[124 178  90 148 106  86] = sovak
[112 176  81 128  82 104] = Nifu
[124 166  95 147  66  78] = rak
[129 128 122 131  99  99] = kure
[118 194  74 158 128  79] = dorof
[128 128 116 133 136 111] = Kalo
[127 128 104 139 121  97] = kiz
size: [112 176  81 128] : 4
size: [124 166  95 147  66] : 5
size: [124 178  90 148 106  86] : 6

[128 187 144  95] = mati
[174  92  68 183] = Sitab
[175 173 197  68] = bizi
[ 91 123 162 104] = muguk
size: [91] : 1
size: [ 91 123 162 104] : 4
size: [174  92  68] : 3
size: [128] : 1
size: [ 91 123] : 2
size: [128 187 144] : 3
size: [174  92  68 183] : 4

[ 68  50  47  53  71  98 148 160 185 198 196 180 176 128 105  86  82  94
 107 128 159 172 166 159  87 131  89  71  67  94 107  94 138 165 185] = fufar
[ 68  50  47  53  71  98 148 160 185 198 196 180 153 128 105  86  82  94
 107 128 159 172 166 159 147 131  89  71  67  73  84  94 138 165 185] = lop
[ 68  56  48  48  52  61  71  86 106 122 144 173 184 193 197 197 190 178
 164 135 122 113 100  90  80  81  93 108 131 146 152 157 164 171 174] = fugu
[ 68  47  65 115 171 198 175 146  99  95 118 149 165 147 111  79  72  93
 135 187 198 183 156  99  70  61  77 125 161 172 161 140  96 101 122] = tadu
[ 68  50  47  54  73 109 152 162 186 198 195 175 149 124 101  84  84  99
 113 138 175 174 163 154 137 112  76  68  68  78  94 136 160 177 192] = miti
size: [ 68  56  48  48  52  61  71  86 106 122 144 173 184 193 197 197 190 178
 164 135 122 113 100  90  80  81  93 108 131 146 152 157 164 171 174] : 35
size: [ 68  47  65 115 171 198 175] : 7

[100 153 192 158  99 116 131 154 134 122 180 158 149 105 128 141  99 147
  99  80 132 131 130 178 128 111  78 150  80 112 103 121 119 158 135 152
  93 102 141  87 134 115 154 131 159 173 116 135 142 121 138 102 117 111
  61 142 121 110]  vunam
[104 136 154 133 194 121 127  98 163 155 160 152 175 134 130 163  68 109
  98  51 149 138  89 159 148 115 104 140  79 105 152  82 145 138 108 131
  92 139 138 149 119  82 122 152 192 136  71 166 103 144 163  82 135 128
 114 156 133 157]  Suz
[114  97 165 150 126 132 162 149  64 106 164 112  96 132 138 130 113 150
 158 139 112 110 165 154 153 139 102 145 107 156  98 110 142 122 132 139
  92 121 146 106 153 157 130 145 110 127 156  86 117 144 127 120 121 110
  64 133 149  95]  roboz
[130 121 114 102 144 143 139 148 148 132 122 164  99  92  78 102 124 135
  82 130 100 139  87  63 114  99 145 123 115 106 109 163 102 140 160 101
 148 117 140 142 115 136 165 119 104 161 124 116 160 136  88 131 148 123
 158 123  99 130]  bubis
[118 110 138 124 182 150 135 118 113 158 150 150 122 131 110 145  72 124
 106  97 110 133  93 142 165 131 126 144  63 122 132 117 141 129 130 127
  88 152 162 165 144 118 143 159 144 129 130 106 104 165 116  99 170 109
 118 174 154 117]  pifil
size: [100 153 192 158  99 116 131 154 134 122 180] : 11
size: [118 110 138 124 182 150 135 118 113 158 150 150 122 131 110 145  72 124
 106  97 110 133  93 142 165 131 126 144  63 122 132 117 141 129 130 127
  88 152 162 165 144 118] : 42
size: [114  97 165 150 126 132 162 149  64 106 164 112  96 132 138 130 113 150
 158 139 112 110 165 154 153 139 102 145 107 156  98 110 142] : 33
size: [104 136 154 133 194 121 127  98 163 155 160 152 175 134 130 163  68 109
  98  51 149 138  89 159 148 115 104 140  79 105 152  82 145 138 108 131] : 36

[173 118 125 125 164 175 101 110  90 130 139 191  94 159] : nuv
[ 91 139  99 157 116 100 184 118 138 170  99 117 148 163] : suzot
[133 134 159  83 100 101  88 151 129 126 149 146 119 106] : Viduk
[182 171 125  86  95  91  82 140 139  82 100 168  90 147] : vupi
[109 108 127 145 153 131 152 130 113 120 144 149 138 141] : rired
[116 143  80 148 139 104 157 117 126 164 154 113 162 126] : Fonut
[122 133  83 138 154 101 149 118 129 143 154 125 149 116] : Sur
[134 144 163  84  86  93  55 140 131 134 143 147 108 101] : Limil
[119 143 127 148 124  86 131 149 119 166  69  71 190 125] : mame
[142 137 141 100 169 158 102 112 106 132 144 180  85 144] : Pasen
[127 143 134 114 163 158 108 139 118 136 138 158  87 126] : gim
size: [116 143  80 148 139 104 157 117 126] : 9
size: [134 144 163  84  86  93  55 140 131 134 143 147] : 12
size: [133 134 159  83 100 101  88 151 129 126 149 146 119 106] : 14
size: [134 144 163  84  86  93  55 140] : 8

